Below is a small trained network, with its code and all its weights. Each question gives an input and a target symbol and asks what happens when units are switched off, that is, made to give their printed mean instead of their output.

import numpy as np


def w(rows, s, z=0):
    codes = np.array(rows[::2]) - 128.0
    scale = np.full(codes.shape[1], s)
    scale[-1] = z or s
    return codes * scale


def norm(h):
    return h / np.sqrt((h * h).mean(-1, keepdims=True) + 1e-5)


def f(y):
    return np.maximum(y, 0)


def softmax(a):
    e = np.exp(a - a.max(-1, keepdims=True))
    return e / e.sum(-1, keepdims=True)


def log_softmax(a):
    a = a - a.max(-1, keepdims=True)
    return a - np.log(np.exp(a).sum(-1, keepdims=True))


def net(x, mask):
    ids = ['ΞΠΦΩαβγδζθλμστψ'.index(c) for c in x.split()]
    T = len(ids)
    res = E[ids] + P[:T]
    u = 0
    for l in range(3):
        q, k, v = (norm(res) @ M[l].T for M in (Q, K, V))
        z = softmax(np.where(np.tri(T) > 0, q @ k.T / 3**0.5, -1e9)) @ v
        res = res + np.where(mask[u], z, O[l][:, -1]) @ O[l][:, :-1]
        u += 1
        y = f(norm(res) @ A[l][:, :-1].T + A[l][:, -1])
        res = res + np.where(mask[u : u + 4], y, B[l][:, -1]) @ B[l][:, :-1]
        u += 4
    return log_softmax(norm(res)[-1] @ U[:, :-1].T + U[:, -1])


Q, K, V, O, A, B = {}, {}, {}, {}, {}, {}
E = w([
[85,140,180,161,140],'Ξ',
[106,88,110,146,124],'Π',
[151,67,115,49,160],'Φ',
[122,100,118,176,138],'Ω',
[89,122,139,153,114],'α',
[136,103,112,200,142],'β',
[119,123,139,192,145],'γ',
[154,156,189,209,187],'δ',
[164,56,107,73,176],'ζ',
[84,146,172,170,122],'θ',
[87,143,175,159,131],'λ',
[104,136,147,156,115],'μ',
[156,55,94,57,143],'σ',
[47,253,75,54,142],'τ',
[164,60,172,111,76],'ψ',
],0.016)
P = w([
[99,62,232,150,2],'0',
[62,75,153,163,22],'1',
[74,66,133,121,84],'2',
[125,98,81,129,87],'3',
[142,106,71,137,109],'4',
[141,157,116,164,127],'5',
[161,139,121,177,179],'6',
[166,146,124,187,202],'7',
[130,159,167,184,250],'8',
],0.009)
Q[0] = w([
[114,217,96,85,117],'L0H1',
[88,253,19,153,176],'L0H1',
[202,223,102,189,84],'L0H1',
],0.0047)
K[0] = w([
[1,58,52,152,187],'L0H1',
[96,160,140,104,170],'L0H1',
[146,38,162,131,117],'L0H1',
],0.0036)
V[0] = w([
[132,101,150,144,95],'L0H1',
[156,12,233,141,67],'L0H1',
[3,146,103,130,158],'L0H1',
],0.0059)
O[0] = w([
[43,96,136,213,104,173],'L0H1',
[173,1,233,135,136,253],'L0H1',
[170,183,119,215,105,148],'L0H1',
],0.009,0.0065)
A[0] = w([
[45,176,226,199,235,76],'L0N1',
[126,243,71,117,172,71],'L0N2',
[199,25,111,42,133,174],'L0N3',
[162,154,246,181,254,252],'L0N4',
],0.0052,0.003)
B[0] = w([
[193,92,86,159,151,192],'L0N1',
[79,154,108,95,203,141],'L0N2',
[86,153,128,251,81,177],'L0N3',
[89,101,73,113,73,255],'L0N4',
],0.011,0.0081)
Q[1] = w([
[130,166,254,122,128],'L1H1',
[33,64,157,49,153],'L1H1',
[235,85,188,29,101],'L1H1',
],0.0045)
K[1] = w([
[84,78,113,89,117],'L1H1',
[130,58,187,2,101],'L1H1',
[100,106,214,212,120],'L1H1',
],0.007)
V[1] = w([
[55,219,72,142,161],'L1H1',
[89,126,121,21,254],'L1H1',
[69,135,213,179,164],'L1H1',
],0.0068)
O[1] = w([
[222,135,51,2,143,52],'L1H1',
[239,172,124,158,60,2],'L1H1',
[115,75,107,112,76,183],'L1H1',
],0.0098,0.0079)
A[1] = w([
[2,80,103,164,172,195],'L1N1',
[181,96,171,203,137,210],'L1N2',
[80,138,201,62,88,159],'L1N3',
[222,13,213,124,71,250],'L1N4',
],0.0077,0.0016)
B[1] = w([
[197,124,124,174,70,249],'L1N1',
[129,122,191,22,67,175],'L1N2',
[148,185,88,155,125,141],'L1N3',
[64,191,85,11,107,178],'L1N4',
],0.011,0.014)
Q[2] = w([
[204,165,180,1,169],'L2H1',
[72,71,1,108,37],'L2H1',
[98,146,79,167,51],'L2H1',
],0.0099)
K[2] = w([
[86,67,250,127,85],'L2H1',
[219,140,54,139,132],'L2H1',
[181,145,26,86,134],'L2H1',
],0.019)
V[2] = w([
[141,175,145,65,204],'L2H1',
[114,218,169,112,102],'L2H1',
[189,61,143,132,5],'L2H1',
],0.011)
O[2] = w([
[49,167,192,150,80,2],'L2H1',
[89,202,156,206,253,120],'L2H1',
[183,81,131,191,116,212],'L2H1',
],0.011,0.0084)
A[2] = w([
[111,134,134,207,172,47],'L2N1',
[146,149,72,91,113,125],'L2N2',
[114,224,98,107,90,250],'L2N3',
[123,4,100,117,31,245],'L2N4',
],0.012,0.0016)
B[2] = w([
[231,55,172,193,54,139],'L2N1',
[138,99,120,195,6,134],'L2N2',
[244,136,24,72,215,153],'L2N3',
[140,176,30,1,59,251],'L2N4',
],0.0083,0.02)
U = w([
[115,92,75,104,38,176],'Ξ',
[216,107,128,123,184,78],'Π',
[107,111,117,139,174,33],'Φ',
[140,151,144,128,139,28],'Ω',
[245,98,57,130,180,94],'α',
[115,139,118,164,149,55],'β',
[124,146,127,167,147,69],'γ',
[153,134,162,172,165,226],'δ',
[117,119,120,180,168,110],'ζ',
[157,181,148,190,112,120],'θ',
[133,153,138,181,137,116],'λ',
[130,142,114,199,146,77],'μ',
[130,173,122,199,107,71],'σ',
[95,214,28,115,200,181],'τ',
[1,167,142,153,116,255],'ψ',
],0.0095,0.0026)

Each question gives the input, a string of symbols that net reads in full, and the target symbol t.
The units are the heads (3 rows each of Q, K, V and O) and the neurons (one row each of A and B). Each row of codes is followed by its name. A weight is (code - 128) times the scale printed after its matrix; where a second scale follows, it is the last column's (O, A, B and U).
mask holds one flag per unit, layer by layer, with each layer's heads first. A switched-off unit (its flag False) gives its mean, the last column of its rows in O or B, instead of its output. The means were averaged over made-up inputs and are rounded, as every weight is.
A unit's drop is (log p(t) with every unit on - log p(t) with that unit switched off) / (log p(t) with every unit on - log p(t) with every unit switched off).
unit that matters most: the unit with the biggest drop
k most important neurons: the k neurons with the biggest drops, biggest first
k most important neurons of layer l: the k neurons of layer l with the biggest drops, biggest first
input γ τ β α, target τ: unit that matters most	L1H1
input δ λ θ ζ Ω τ γ, target τ: 3 most important neurons of layer 1	(L1N2, L1N1, L1N4)
input ψ σ τ σ, target τ: 2 most important neurons of layer 2	(L2N3, L2N4)
input Π α α τ δ θ, target τ: 2 most important neurons	(L0N2, L1N1)
input α β τ Φ β, target τ: 3 most important neurons of layer 0	(L0N2, L0N4, L0N3)
input α ψ θ θ τ λ, target τ: 2 most important neurons	(L2N3, L0N4)
input Φ τ δ Ξ, target τ: 4 most important neurons	(L1N1, L0N2, L0N3, L2N3)
input ζ Π τ β, target τ: 2 most important neurons	(L2N3, L0N4)
input δ Ξ γ τ, target τ: 4 most important neurons	(L1N2, L0N1, L2N3, L1N1)
input α λ τ Φ, target τ: 3 most important neurons	(L2N3, L0N4, L1N1)
input ζ τ δ, target τ: 2 most important neurons	(L1N4, L0N4)
input γ τ Π ζ, target τ: 2 most important neurons	(L0N2, L1N1)
input θ β θ μ Ξ γ γ τ Φ, target τ: 2 most important neurons	(L2N3, L0N2)
input σ Ω δ τ δ δ τ, target α: 2 most important neurons	(L0N4, L2N4)
input Ξ λ β σ τ λ Ω, target τ: 2 most important neurons	(L0N2, L0N4)
input Π σ ψ τ δ ζ, target τ: 2 most important neurons of layer 2	(L2N3, L2N2)
input μ ψ λ Ω τ β λ, target τ: most important neuron of layer 1	(L1N2)
input λ Π β τ α ψ τ, target α: 2 most important neurons of layer 0	(L0N4, L0N3)
input α ψ β τ Π Ω, target τ: 2 most important neurons of layer 2	(L2N3, L2N4)
input τ Ω σ, target τ: 2 most important neurons of layer 0	(L0N2, L0N4)
input θ δ Π β β β τ, target τ: most important neuron of layer 2	(L2N4)
input Ω γ Π μ Ω τ γ, target τ: 2 most important neurons of layer 1	(L1N2, L1N1)
